+1.64,-0.04,-0.11,-0.56,-0.18,+0.00,+0.51,+0.29,+1.23,-1.68,-0.97,-1.12,-0.21,-0.19,+0.75,-0.29,+0.32,+0.14,+0.04,+1.55,-0.66,+1.17,+0.07,-0.99,-0.20,-0.58,-0.79,-0.25
B
-0.27,+0.68,+0.33,+0.09,+1.08,+0.03,+1.45,-0.06,+0.68,-0.27,-0.04,+0.27,-0.14,-0.65,-0.62,+0.53,-0.45,-0.16,+0.05,-0.64,+0.39,+0.18,+0.01,-0.67,+0.29,+0.18,-0.05,+0.77
P
+0.51,-0.47,+0.07,-0.27,+0.71,-0.56,+0.51,-0.02,+0.69,+0.74,-0.31,-0.47,-0.45,-0.36,+0.41,+0.61,-0.24,-0.01,-0.17,-0.07,+0.35,-0.48,+0.27,-0.48,-0.06,-0.23,-0.31,+0.06
B
+0.15,+0.65,-0.55,+0.70,-0.89,+0.57,+1.00,+0.30,-0.03,-0.42,-1.62,-0.33,-0.18,-2.99,-1.77,+1.38,-0.43,+0.55,-0.12,+0.74,+0.13,-0.94,-0.34,-0.62,-0.15,-0.47,-0.22,+0.06
P
+1.21,-0.50,+0.09,-0.55,-0.83,-0.84,+0.12,+0.08,+0.64,+1.82,+0.22,+0.32,-0.91,-1.55,+1.61,+0.69,+0.44,+0.33,+0.03,-0.41,+0.34,+2.07,-0.43,-0.31,-0.16,-0.70,-0.10,-0.07
B
+0.94,-0.72,+0.15,-0.29,+0.44,-0.93,+0.14,+0.08,+0.47,+0.83,-0.10,-0.40,-0.32,+0.00,+0.89,+0.21,-0.02,+0.08,-0.16,+0.21,+0.15,+0.12,+0.21,-0.42,-0.48,-0.50,-0.31,-0.12
B
+0.25,+1.00,+0.24,+1.06,-0.79,+0.65,+1.26,+0.56,-0.74,-0.58,-0.94,+0.41,-0.11,-1.48,-1.06,+0.35,+0.74,-0.42,-0.06,+0.26,-0.20,+0.48,-0.32,-0.49,-0.79,-0.30,+0.32,-0.69
P
+1.07,+0.00,+0.38,+0.53,-1.36,-0.60,+0.12,+0.29,-0.54,+0.87,-0.16,+0.80,-0.48,-0.69,+0.57,+0.11,+1.61,-0.04,+0.05,-0.22,-0.45,+2.18,-0.33,+0.19,-1.20,-0.79,+0.32,-1.39
B
+0.41,+0.12,-0.92,-0.17,-0.71,+0.01,+0.66,+0.18,+1.34,-0.82,-1.23,-0.44,-0.53,-1.48,-1.35,+1.16,-0.87,+1.63,+0.37,+0.26,-0.26,-0.98,-0.10,-0.39,+0.28,-0.57,-0.63,+1.06
P
+0.78,-0.15,-0.16,+0.05,+0.02,-0.16,+1.05,+0.31,+0.38,+0.27,-0.54,-0.01,-0.52,-0.33,+0.01,+0.78,+0.36,+0.00,-0.18,+0.00,-0.08,-0.08,+0.14,-0.52,-0.41,-0.42,-0.14,-0.37
B
+0.52,+0.22,+0.47,+0.35,-0.36,-0.06,+0.14,+0.21,-0.04,-0.99,-0.57,-0.23,+0.13,-0.62,-0.42,-0.18,+0.18,+0.40,+0.08,+0.70,-0.38,+0.76,-0.11,-0.23,-0.62,-0.54,-0.31,-0.30
P
+0.75,-0.42,+0.33,-0.56,+1.03,-0.24,+0.08,-0.12,+0.53,-0.17,+0.03,-0.66,-0.11,+1.09,+1.44,-0.48,+0.13,-0.69,-0.11,+0.57,+0.17,+0.74,+0.30,-0.52,+0.05,+0.13,-0.35,-0.02
B
---
-1.50,-0.31,+0.86,+0.01,+0.24,-0.47,-2.22,-0.53,+0.65,+0.50,+1.01,-0.42,-0.42,+0.76,-1.17,-0.57,-0.08,+0.72,+2.44,+1.89,+1.06,-0.23,-0.55,-1.97,-0.94,+0.82,-2.57,+1.06
K
-1.03,-0.06,+0.87,+0.50,+0.51,-0.41,-0.51,+0.04,-0.51,+0.10,-0.28,+0.42,-0.61,+0.01,+0.93,+0.12,-0.29,-0.53,+0.54,+1.28,-0.04,-0.21,-0.04,-0.96,-0.64,+0.08,-1.65,+2.00
X
-0.63,+0.48,+0.81,+0.22,+0.41,+0.75,-0.95,-0.57,+0.29,+0.35,+0.51,+0.62,+0.57,+0.24,-0.77,-0.39,-0.38,+1.34,+1.62,-0.15,+0.38,-0.50,+0.29,-0.59,-0.84,-1.09,-1.36,-0.25
U
+0.19,-1.18,+2.14,+0.45,-0.38,-0.07,-0.38,+0.08,-0.49,-0.28,+0.20,+0.68,+0.20,+0.16,-2.14,-0.71,-0.36,-0.20,-0.53,+0.72,+0.99,-0.64,-0.28,+0.01,-0.79,-1.26,-0.53,+2.22
K
-0.46,-0.43,+2.38,+0.46,-0.02,+0.07,-0.23,-0.81,-0.09,+0.42,+0.35,+0.22,+0.69,+0.53,-0.97,-0.72,+0.24,+0.37,+1.64,+0.41,+0.77,-0.10,-0.02,-0.90,-0.02,-0.21,-1.78,+0.36
U
+0.13,-1.02,+2.11,+0.00,+0.42,-0.08,+0.04,-0.45,-0.15,-0.28,+1.09,+0.02,+1.08,+0.08,-1.79,-0.83,-0.30,-0.47,-0.15,+1.07,+0.52,+0.07,-0.47,-0.63,-0.78,-0.54,-0.67,+1.19
K
-0.66,-0.44,+0.63,+0.13,+0.38,+0.01,-1.84,-0.61,+0.33,-0.59,+0.48,+0.97,-0.10,+0.91,-2.68,+0.36,-0.33,+0.71,+1.13,+0.70,+0.61,-0.23,+0.10,-0.54,-0.94,-1.95,-1.17,+0.57
H
-1.25,-0.81,+1.87,+0.01,-0.08,+0.85,-0.88,-0.28,-1.35,-0.38,+0.71,+0.24,+0.53,+0.21,+0.34,-0.58,-0.01,+0.59,+1.29,-0.29,+0.24,-0.61,-0.03,-1.29,-0.21,-1.59,-1.47,-0.19
Q
-0.37,-0.97,+2.01,+0.01,+0.17,+0.12,-0.81,-0.61,+0.09,-0.66,+0.26,+1.04,+1.00,+0.45,-1.66,-0.19,+0.18,+0.85,+0.81,+1.00,+0.68,-0.65,-0.32,-1.24,-0.97,-1.50,-1.08,+0.67
K
+0.40,+0.20,+1.35,-0.05,+0.50,-0.07,-0.59,+0.19,-0.66,+0.22,+0.35,+0.38,-0.12,+0.23,-1.89,-0.31,-2.99,-0.42,+0.07,+0.00,+0.14,+0.74,-0.59,-0.08,-0.25,+0.30,-0.95,+1.42
U
-0.34,+0.70,+3.26,+0.39,+0.62,-0.35,-0.06,-0.19,+0.29,+0.30,+0.74,+0.46,+0.18,+0.75,+0.21,-0.85,-0.12,-2.44,+0.12,-0.22,+0.11,-0.07,-0.09,-0.83,-0.62,+0.30,-2.46,-1.12
X
-1.43,-0.23,+2.03,+0.06,+0.59,-0.40,-1.29,-2.02,-0.55,+0.78,+0.80,+0.05,-0.07,+0.49,+1.45,-0.84,-0.81,+0.93,+1.44,+1.05,+0.36,+0.06,-0.18,-2.16,-1.14,+0.44,-2.73,+0.36
X
-1.35,-0.94,+2.10,+1.84,+0.09,+3.07,-2.78,-0.62,+0.20,-0.19,+0.43,+0.57,+0.00,+0.47,-2.64,-0.69,-0.89,+0.82,+1.24,+2.03,+0.73,-0.34,-0.40,-1.89,-0.66,-0.62,-2.59,+2.62
H
-0.14,+0.83,+0.67,+0.06,+0.04,+0.29,-0.03,-0.20,+0.41,+0.40,+1.29,-0.28,+0.45,+0.56,+1.67,-0.03,-0.31,+0.80,+1.31,-0.91,+0.27,+0.13,+0.09,-0.07,+0.15,+0.38,-1.51,-2.79
Q
+0.24,+0.36,-0.09,+0.03,+0.01,-0.20,-0.42,-0.11,-0.13,+0.20,+0.99,+0.55,-0.25,+0.17,-1.65,-0.04,-0.73,-0.25,+0.22,+0.28,+0.84,+0.36,-0.15,-0.94,-0.15,+0.57,-0.93,+1.54
U
-0.32,+0.77,+0.07,-0.63,-0.07,+1.03,+0.14,-0.24,+0.53,+0.78,+1.22,-1.02,-0.85,+0.74,+0.51,+0.24,-0.50,+0.91,+0.62,-0.20,-0.41,+0.24,+0.24,+0.17,-0.22,-0.29,-1.49,-1.16
Q
-0.54,-1.60,+1.44,+0.44,-0.58,-0.36,-1.52,-0.44,+0.11,-0.50,+0.29,+1.12,+0.39,+0.37,-2.36,+0.01,-0.39,-0.26,+0.31,+1.03,+0.73,-0.27,+0.02,-1.20,-0.59,-0.89,+0.10,+1.96
H
-0.98,-0.05,+1.95,-0.03,+0.02,+0.26,-1.39,-0.03,+0.89,+0.62,+1.66,-0.63,+0.55,+0.77,-0.67,-1.64,-0.26,+0.90,+2.86,+0.52,+1.25,+0.35,-0.65,-0.64,-1.27,-0.25,-2.57,-1.35
Q
+0.02,-0.72,+1.79,+0.00,-0.67,-1.00,-1.13,+0.38,+0.12,+0.17,+0.40,+0.24,+0.07,-0.71,-0.76,+0.09,-0.65,-0.45,+0.35,+0.63,-0.20,-0.21,-0.18,+0.07,-0.58,+0.08,-1.62,+1.80
H
-0.80,+0.15,+1.33,-0.49,-0.49,+0.00,-1.19,-0.69,+1.03,+0.05,+1.29,+0.17,-0.12,+1.15,-0.67,-0.35,+0.05,+1.33,+2.03,-0.04,+1.27,-0.33,-0.22,-1.00,-0.55,-0.16,-1.78,-3.14
Q
-0.52,+0.40,+2.91,+0.06,+1.06,-0.30,+0.73,-0.51,+0.25,+0.91,+0.62,+0.73,+0.11,+0.51,+0.45,-1.14,-0.45,-0.29,+1.10,+0.10,+0.11,-0.03,+0.10,-2.42,-0.25,+0.81,-1.59,+0.77
X
-0.62,+0.16,+1.12,-0.23,+0.45,-0.95,-1.89,-0.25,+0.90,+0.86,+0.52,+0.20,-0.07,+1.00,-2.77,+0.00,-0.70,+0.72,+0.72,+0.78,+0.92,+0.31,+0.08,-0.96,-0.07,+1.04,-1.33,+0.26
H
-1.08,+0.22,+2.15,+0.12,-0.04,-0.53,-2.70,-1.02,+0.51,+0.20,+1.29,+0.23,+0.05,+0.19,+0.88,-0.95,-0.47,+0.00,+0.60,+1.21,-0.41,+0.13,+0.00,-1.72,-0.30,-0.19,-1.46,+1.12
X
-0.70,-1.87,-0.03,-0.06,-0.19,-0.15,-2.54,-1.49,+0.72,-0.89,+0.57,-0.31,-0.32,-0.06,-2.91,+0.56,-0.53,+0.62,+1.61,+0.82,+1.49,-0.27,+0.38,-0.76,-0.69,-1.69,-1.21,+0.76
H
-0.23,+0.17,+2.84,-0.03,+0.30,+0.08,-0.63,-0.77,+0.19,+0.40,+0.88,+0.19,+0.39,+0.99,+0.74,-1.93,-1.25,+0.26,+0.88,+0.86,+0.33,-0.13,+0.15,-1.81,-0.46,-1.62,-1.45,+0.24
X
-0.31,-0.49,+1.84,+0.19,+0.65,+0.90,-0.10,+0.04,-0.21,-0.33,+0.75,+0.59,+0.33,+0.27,+0.76,-0.42,-0.34,+0.19,+1.45,+0.39,-0.33,-0.04,+1.45,-1.02,-0.70,-1.71,-2.23,+0.61
K
-1.37,+0.09,+4.03,+0.27,+0.35,+0.17,-0.93,-0.70,+0.55,-0.01,+1.47,-0.25,+0.17,+0.98,+0.15,-0.98,-0.90,+0.90,+1.98,+1.05,+0.54,-0.72,-0.44,-2.37,-0.50,+0.46,-2.55,-1.37
X
-0.69,+0.31,+1.57,-0.24,+0.87,+0.00,-0.87,+0.20,+0.08,+0.04,-0.41,-0.15,-0.44,+0.92,-1.75,-0.37,+0.28,+0.66,+1.22,+0.58,+1.18,+0.03,+0.11,-0.57,-0.28,-0.71,-1.60,-0.05
U
-0.99,-0.49,+2.92,+0.28,+0.34,-0.38,-0.44,-0.43,-0.06,+0.45,+0.68,+0.31,-0.59,+0.34,+0.88,-0.95,-0.12,-0.35,+0.21,+0.49,+0.01,+0.32,-0.22,-1.59,-0.39,+1.00,-2.40,+0.33
X
+0.67,-0.38,-0.06,-0.29,+0.02,+0.09,-0.45,+0.42,-0.45,-0.09,+0.32,+0.53,-0.55,-0.35,-0.47,-0.04,-0.45,-0.34,-0.11,-0.20,+0.60,+0.20,+0.21,+0.79,-0.21,-0.95,-0.62,+0.80
K
-0.54,+0.57,+3.00,+0.03,-0.23,-0.36,-0.57,-0.42,+0.36,+0.17,+0.85,+0.35,-0.19,+0.06,+1.13,-0.93,-0.88,-0.28,+0.75,+1.11,-0.53,+0.20,+0.06,-2.18,-0.76,+0.54,-2.18,+0.74
X
-1.49,-0.76,+3.41,+0.00,+0.28,+0.26,-0.86,-1.40,-0.02,-0.31,+1.20,-0.08,+0.47,+0.92,+0.95,-1.32,-0.27,+0.07,+1.71,+1.95,+0.07,-0.72,-0.35,-1.60,-0.69,+0.09,-1.53,-0.17
X
-0.82,+0.04,+2.26,-0.09,-0.10,-0.44,-0.41,-0.96,+1.06,-0.21,+0.60,+0.29,-0.17,+0.63,-0.49,+0.00,-0.87,+0.16,+0.28,+0.20,+0.28,+0.19,+0.75,-1.47,-0.55,+0.12,-1.76,+0.67
H
+0.25,-0.22,+3.84,+0.46,-0.42,-0.04,+0.05,-1.03,-0.55,-0.16,+0.20,+0.82,+1.00,+0.57,-0.80,-1.48,-0.14,-0.39,-0.11,+1.28,+0.23,-0.68,-0.15,-1.54,-1.13,-0.18,-1.25,+1.35
K
-0.68,-0.37,+2.72,+0.21,+0.13,-1.24,-1.38,-0.21,+0.85,-0.27,+0.16,+1.24,-0.39,+0.06,-3.18,-0.64,-0.90,+0.01,+0.42,+1.27,+0.19,-0.23,+0.02,-1.38,-0.46,+0.14,-1.00,+1.91
H
-1.07,+0.02,+2.68,+0.12,+0.29,+0.43,-0.62,-0.51,+0.15,+0.42,+0.83,+0.25,-0.34,+0.61,-0.75,-1.77,-0.59,+0.29,+1.97,+0.22,+0.10,+0.15,-0.50,-1.95,-0.38,+1.04,-1.28,+0.32
X
---
+0.18,-0.05,+0.72,-0.21,+0.81,-0.11,+0.16,+0.88,+0.58,+0.03,-0.79,-0.04,-0.31,+1.14,+0.77,-0.32,-1.02,-1.19,-0.57,-0.19,-0.12,-0.47,+0.73,+0.05,-0.16,-0.37,+0.05,+0.66
V
-0.37,+0.01,+0.88,-0.09,+0.92,-0.77,+0.69,-0.01,-0.72,+0.13,+0.03,-0.48,-0.64,-0.63,+1.35,+0.11,-0.38,-1.24,+0.04,-0.32,-0.48,-0.37,+0.37,-1.30,-0.81,-0.77,-0.13,+0.36
V
-0.22,+0.34,-0.76,+0.03,-1.08,+0.14,-0.42,-1.02,-0.66,+0.42,+0.51,-0.19,+0.36,-0.71,-0.18,+0.88,+1.13,+1.62,-0.24,+0.41,+0.28,+0.48,-0.89,-0.32,-0.38,+1.04,+0.24,+0.01
F
+1.10,-1.15,+0.07,-0.15,+0.03,+0.09,+0.58,+1.60,+1.12,-0.48,-0.56,-1.23,-0.06,+0.07,-0.55,-0.86,-0.43,-0.23,-0.59,-0.72,-0.13,+1.01,-0.74,+0.41,+0.00,+0.00,-0.07,-1.39
C
-0.16,+0.36,+0.34,-0.55,+0.76,-0.42,+0.28,+0.00,+0.08,+0.12,-0.05,-0.20,-0.58,-0.75,+0.25,+0.19,+0.62,-1.29,-0.53,-0.44,-0.55,+0.76,-0.01,-1.14,-0.39,-0.63,-0.06,+0.16
V
+0.46,-1.23,+0.91,-0.28,+1.39,-0.09,+0.59,+1.01,+0.55,-0.32,-0.54,+0.35,-0.41,+0.87,+0.63,-1.23,-1.41,-2.25,-0.09,-0.30,-0.48,-0.86,+0.79,+1.14,-0.49,-0.64,-0.27,+0.29
C
+0.24,+0.10,+0.17,-0.23,+0.22,+0.02,-0.02,+0.20,+0.51,-0.29,-0.73,-0.37,-0.22,+0.32,+0.20,+0.20,+0.23,-0.23,-0.46,+0.09,-0.22,+0.63,-0.15,+0.41,+0.26,+0.27,+0.05,+0.25
V
+0.24,+0.55,-0.05,+0.04,-0.14,+0.29,-0.11,+0.50,+0.78,-0.04,-0.63,-0.66,-0.07,+0.68,+0.40,+0.23,+0.52,-0.51,-0.15,+0.02,+0.02,+0.52,-0.25,+0.28,+0.00,-0.03,+0.26,-0.08
V
+0.63,-1.00,+0.30,-0.17,+0.94,-0.07,+0.24,+1.30,+0.56,-0.54,-0.82,-0.06,-0.04,+0.64,+0.32,-0.96,-0.98,-1.05,-0.07,-0.57,-0.40,-0.34,+0.23,+0.49,+0.68,-0.51,+0.45,-0.54
C
+0.75,-0.05,-0.04,+0.00,-0.55,+0.67,-0.55,-0.35,+0.10,+0.32,-0.06,-0.17,+0.06,+0.26,+0.06,+0.62,+0.53,+0.51,-0.59,+0.18,+0.10,+0.28,-1.42,+0.44,+0.58,+0.32,+0.35,+0.11
F
-0.11,+0.86,-0.11,-0.03,-0.22,+0.61,-0.47,-0.42,+0.19,+0.42,+0.15,-0.05,-0.17,+0.95,+0.18,+0.92,+0.06,+0.39,+0.10,+0.71,+0.43,-0.22,-0.04,+1.22,+0.32,+0.55,+0.56,+0.89
F
+0.93,-1.14,+0.41,-0.02,+0.29,+0.61,+0.74,+1.22,+0.04,-0.39,-0.29,+0.23,+0.30,+0.75,-0.50,-0.56,-1.19,-0.54,-0.91,-0.65,-0.23,-0.55,+0.39,+1.12,-0.15,+0.18,-0.21,-0.49
C
+0.64,-0.54,+0.50,-0.09,+0.52,-0.14,+0.22,+1.22,+0.82,-0.26,-0.72,-0.07,-0.26,+0.23,+0.12,-0.65,-0.49,-1.21,+0.66,-0.98,-0.48,-0.04,+0.06,+0.43,-0.02,-0.28,-0.25,-0.37
C
+0.30,-1.04,+0.33,-0.13,+1.08,-0.62,-0.16,+0.98,-0.01,-0.31,-0.65,+0.09,+0.01,+0.25,+0.41,-0.99,-0.58,-1.68,-0.18,-0.29,-0.40,-0.09,+0.76,+0.11,-0.40,-0.56,-0.24,-0.12
C
+0.52,-0.81,+0.15,-0.32,+1.21,-0.31,+0.43,+1.08,+0.60,-0.52,-0.69,-0.09,-0.26,+0.29,+0.17,-0.84,-0.83,-1.37,-0.20,-0.72,-0.39,-0.29,+0.28,+0.22,-0.35,-0.72,+0.01,-0.39
C
+1.13,-0.26,+0.20,-0.20,+0.19,+0.34,+0.08,+1.32,+0.99,-0.70,-0.75,-0.76,+0.04,+0.46,+0.38,-0.32,-0.03,-0.79,-0.76,-0.75,-0.11,+0.58,-0.34,+0.58,+0.66,+0.02,-0.08,-0.88
C
+0.88,+0.12,-0.52,+0.38,-1.13,+1.13,-0.78,+0.23,+0.49,+0.20,-0.16,-0.07,+0.56,+1.06,-0.75,+0.27,-0.22,+0.86,+0.02,+0.22,-0.23,+0.07,-0.81,+1.31,+0.92,+0.67,+0.18,+0.11
F
+0.23,-0.30,-0.04,+0.55,-0.09,+0.31,-0.40,-0.20,-0.38,+0.20,+0.42,+0.54,+0.39,+0.12,-0.84,+0.05,-0.76,+0.39,+0.12,+0.39,+0.18,-0.29,-0.68,+0.85,+0.24,+0.65,-0.14,+0.07
F
+0.46,-0.05,+0.15,-0.38,+0.19,-0.34,-0.13,+0.02,+0.47,-0.17,-0.70,-0.82,-0.82,+0.28,+0.22,+0.08,+0.91,-0.57,-0.36,-0.15,-0.20,+0.13,-0.24,-0.60,+0.06,-0.28,+0.34,+0.42
V
-0.09,+0.38,+0.36,-0.60,+0.73,-0.17,+0.04,+0.71,+0.77,+0.08,-1.02,-0.67,-0.81,+0.08,+1.25,+0.16,+1.01,-1.51,-0.70,-0.18,-0.08,+0.80,+0.15,-0.65,+0.12,-0.86,+0.16,+0.53
V
+0.04,+0.80,+0.08,-0.17,+0.01,+0.47,-0.31,-0.03,+0.63,-0.17,-0.46,-0.30,-0.21,+0.27,+0.56,+0.36,+0.72,-0.31,-0.06,+0.33,-0.09,+0.35,+0.18,-0.03,+0.37,+0.12,+0.13,+0.77
V
+0.44,-0.97,-0.22,+0.20,+0.05,-0.28,+0.26,+0.56,+0.21,+0.39,+0.30,-0.23,+0.04,-0.09,-0.55,-0.63,-0.48,-0.15,+0.10,-0.18,+0.22,+0.14,-0.03,+0.33,+0.14,+0.02,-0.25,-1.23
C
+0.18,+0.31,+0.41,-0.29,+0.45,+0.34,+0.21,+0.66,+1.07,-0.27,-0.81,-0.57,-0.48,+0.93,+0.45,-0.09,+0.55,-1.05,-0.32,-0.22,-0.01,+0.36,+0.25,+0.12,+0.07,-0.26,-0.07,+0.27
V
+1.08,-1.14,+0.93,-0.10,+1.07,+0.43,+0.20,+1.53,+1.00,-0.25,-1.00,-0.21,-0.08,+1.19,+0.00,-0.11,-1.08,-1.74,-0.28,-0.45,-0.43,-0.16,-0.09,+1.18,+0.19,+0.01,-0.14,-0.18
C
+0.33,-0.23,-0.13,+0.22,-0.14,-0.02,-0.24,+0.27,-0.10,+0.27,+0.11,-0.21,+0.10,+0.03,-0.39,+0.07,-0.36,+0.69,+0.02,-0.36,+0.00,+0.38,-0.38,+0.07,+0.21,+0.30,+0.13,-0.70
F
-0.59,-0.64,-0.22,+0.10,+0.26,-0.69,+0.89,-0.23,-0.80,-0.18,-0.04,+0.09,-0.18,-1.16,-0.08,-0.50,-0.08,+0.16,+0.57,-0.62,-0.03,+0.15,-0.69,-1.64,-0.39,-0.03,-0.30,-1.07
V
+0.58,-0.01,+0.07,+0.35,-0.37,+0.42,-0.30,-0.28,+0.33,+0.52,-0.16,+0.09,+0.08,+0.19,+0.35,+0.39,+0.22,+0.42,-0.57,+0.45,+0.32,+0.24,-0.56,+0.66,+0.35,+0.40,+0.17,+0.02
F
+0.97,-1.12,+0.08,+0.05,-0.27,-0.06,+0.40,+0.75,+0.79,-0.47,-0.25,-0.10,+0.20,+0.29,-1.08,-0.27,-0.65,-0.20,-0.26,-0.65,-0.10,+0.13,-0.33,+0.80,+0.11,-0.34,-0.41,-1.28
C
+0.11,+0.93,-0.29,+0.05,-0.88,+0.70,-1.01,-0.25,-0.16,+0.48,+0.51,-0.19,+0.57,+0.65,-0.47,+0.93,+0.48,+1.29,-0.09,+0.73,+0.38,+0.25,-0.20,+1.34,+0.87,+0.87,+0.44,+0.70
F
